Here is a tiny trained network, its code and every weight. The questions are about switching its units off for an input and a target symbol, where a switched-off unit gives its printed mean instead of its output.

import numpy as np


def w(rows, s, z=0):
    codes = np.array(rows[::2]) - 128.0
    scale = np.full(codes.shape[1], s)
    scale[-1] = z or s
    return codes * scale


def f(y):
    return np.maximum(y, 0)


def softmax(a):
    e = np.exp(a - a.max(-1, keepdims=True))
    return e / e.sum(-1, keepdims=True)


def log_softmax(a):
    a = a - a.max(-1, keepdims=True)
    return a - np.log(np.exp(a).sum(-1, keepdims=True))


def net(x, mask):
    ids = ['ΘΛΣΨαβεζημπτω'.index(c) for c in x.split()]
    T = len(ids)
    res = E[ids] + P[:T]
    r = res
    for j in range(2):
        rows = slice(2 * j, 2 * j + 2)
        q, k, v = (r @ M[0][rows].T for M in (Q, K, V))
        z = softmax(np.where(np.tri(T) > 0, q @ k.T / 2**0.5, -1e9)) @ v
        o = O[0][rows]
        res = res + np.where(mask[j], z, o[:, -1]) @ o[:, :-1]
    y = f(res @ A[0][:, :-1].T + A[0][:, -1])
    res = res + np.where(mask[2:10], y, B[0][:, -1]) @ B[0][:, :-1]
    return log_softmax(res[-1] @ U[:, :-1].T + U[:, -1])


Q, K, V, O, A, B = {}, {}, {}, {}, {}, {}
E = w([
[131,75,215,117,153,178],'Θ',
[35,45,122,116,201,95],'Λ',
[90,77,198,51,142,89],'Σ',
[128,164,127,164,65,44],'Ψ',
[120,49,225,100,97,166],'α',
[70,41,236,76,110,82],'β',
[165,164,238,45,164,155],'ε',
[66,151,115,9,164,112],'ζ',
[197,111,21,19,185,71],'η',
[230,75,134,109,22,193],'μ',
[47,106,149,90,33,151],'π',
[141,163,171,55,22,245],'τ',
[187,136,228,201,164,105],'ω',
],0.013)
P = w([
[122,87,111,181,240,227],'0',
[143,62,130,75,188,137],'1',
[147,68,128,57,160,106],'2',
[140,88,140,64,128,93],'3',
[139,102,145,58,103,72],'4',
[134,125,149,67,83,57],'5',
[136,142,156,73,57,50],'6',
[129,166,171,81,41,31],'7',
[120,182,178,85,21,19],'8',
[110,207,180,89,1,16],'9',
],0.0066)
Q[0] = w([
[122,106,149,115,147,138],'H0',
[127,162,97,184,156,167],'H0',
[133,186,92,150,141,150],'H1',
[131,175,90,249,113,195],'H1',
],0.018)
K[0] = w([
[138,213,48,127,98,132],'H0',
[95,24,122,102,216,241],'H0',
[137,2,142,154,177,192],'H1',
[99,12,145,65,229,199],'H1',
],0.0078)
V[0] = w([
[214,189,3,91,146,154],'H0',
[53,123,74,75,43,204],'H0',
[217,10,187,170,58,161],'H1',
[255,218,77,64,161,181],'H1',
],0.0078)
O[0] = w([
[136,205,27,105,47,64,4],'H0',
[59,145,26,5,32,254,91],'H0',
[235,85,141,199,17,182,181],'H1',
[206,218,184,44,113,59,66],'H1',
],0.0089,0.0032)
A[0] = w([
[160,120,2,71,120,82,81],'N0',
[76,145,158,63,164,75,101],'N1',
[105,94,147,79,147,208,200],'N2',
[121,119,151,114,200,32,200],'N3',
[89,172,154,146,86,55,81],'N4',
[82,84,144,133,45,122,104],'N5',
[219,85,120,215,85,122,254],'N6',
[171,70,184,204,153,126,127],'N7',
],0.009,0.0021)
B[0] = w([
[170,75,152,138,101,237,191],'N0',
[98,217,96,95,111,76,213],'N1',
[22,188,142,155,98,215,214],'N2',
[157,193,95,131,254,89,241],'N3',
[227,82,35,89,167,195,171],'N4',
[180,40,65,19,159,165,208],'N5',
[84,133,50,186,18,16,201],'N6',
[163,125,205,213,106,112,251],'N7',
],0.0058,0.011)
U = w([
[161,105,113,95,23,99,75],'Θ',
[157,168,95,53,139,65,142],'Λ',
[145,115,95,194,125,43,239],'Σ',
[1,215,146,100,106,99,174],'Ψ',
[155,156,150,165,107,186,85],'α',
[153,209,157,204,112,138,7],'β',
[159,121,210,99,178,118,170],'ε',
[141,135,121,48,68,196,99],'ζ',
[100,40,154,142,123,129,152],'η',
[129,215,174,159,150,197,119],'μ',
[119,27,13,76,159,194,183],'π',
[128,167,118,128,95,188,114],'τ',
[51,99,49,169,213,120,3],'ω',
],0.0078,0.0038)

Each question gives the input, a string of symbols that net reads in full, and the target symbol t.
The units are the heads (2 rows each of Q, K, V and O) and the neurons (one row each of A and B). Each row of codes is followed by its name. A weight is (code - 128) times the scale printed after its matrix; where a second scale follows, it is the last column's (O, A, B and U).
mask holds one flag per unit, heads first, then neurons. A switched-off unit (its flag False) gives its mean, the last column of its rows in O or B, instead of its output. The means were averaged over made-up inputs and are rounded, as every weight is.
A unit's drop is (log p(t) with every unit on - log p(t) with that unit switched off) / (log p(t) with every unit on - log p(t) with every unit switched off).
The circuit of an input: a set's keep is (log p(t) with only the set's units on - log p(t) with every unit switched off) / (log p(t) with every unit on - log p(t) with every unit switched off). Starting from all 10 units, units are removed one at a time, each time the one whose removal leaves the highest keep (on an exact tie, the one counted first), for as long as the keep stays at least 0.8.
circuit, biggest first: the units of the circuit, biggest drop first
k most important neurons: the k neurons with the biggest drops, biggest first
which heads matter: for each layer, one digit per head in row order, 1 if its drop is at least 0.15 and else 0, layers parted by /
input β η ω, target Σ: most important neuron => N6
input β η Λ ζ η μ Σ, target Θ: circuit, biggest first => H1, N6
input μ η β β Λ ω ζ, target Σ: which heads matter => 11
input Λ η η β τ η, target ζ: which heads matter => 11
input Ψ η μ ζ, target Ψ: which heads matter => 01
input μ η ε, target Θ: circuit, biggest first => H1, H0, N3
input η β ω β η β β β μ η, target Θ: which heads matter => 01
input Σ η Λ β β η Λ, target Λ: which heads matter => 01
input β τ Θ, target ζ: circuit, biggest first => H0, H1
input β β β ζ β, target Ψ: circuit, biggest first => H1, N1
input τ η ε π, target π: circuit, biggest first => N5, H0
input η β η ω β, target Σ: circuit, biggest first => H0, N6, H1
input Σ α β β β β Λ β ζ ε, target Ψ: circuit, biggest first => H1, N1
input ζ η β η β η β β ε β, target ε: circuit, biggest first => H0, N6, H1
input η η Θ Ψ Λ μ η η η Ψ, target Λ: which heads matter => 01
input Σ τ β, target ζ: which heads matter => 11
input Λ η η η τ β α, target ζ: which heads matter => 10
input Λ ζ β β, target Ψ: 2 most important neurons => N2, N1
input Λ Σ η Σ β Ψ ζ, target Ψ: circuit, biggest first => N5, H1, N4
input β Λ β Θ Θ, target η: circuit, biggest first => H1, H0, N3
input ζ μ ω β Θ, target Σ: circuit, biggest first => N6, H1, H0
input β η β β β π η, target π: 2 most important neurons => N7, N0
input α Ψ Θ Ψ η η Ψ Ψ η π, target π: circuit, biggest first => N5, N7, H1
input η τ Σ ω, target Σ: 2 most important neurons => N6, N2
input α η β η β ζ β τ, target ζ: which heads matter => 10
input β α β Λ, target η: which heads matter => 11
input β ε η β β μ ζ, target Θ: which heads matter => 01
input ε β Λ η β Λ β β, target η: most important neuron => N7
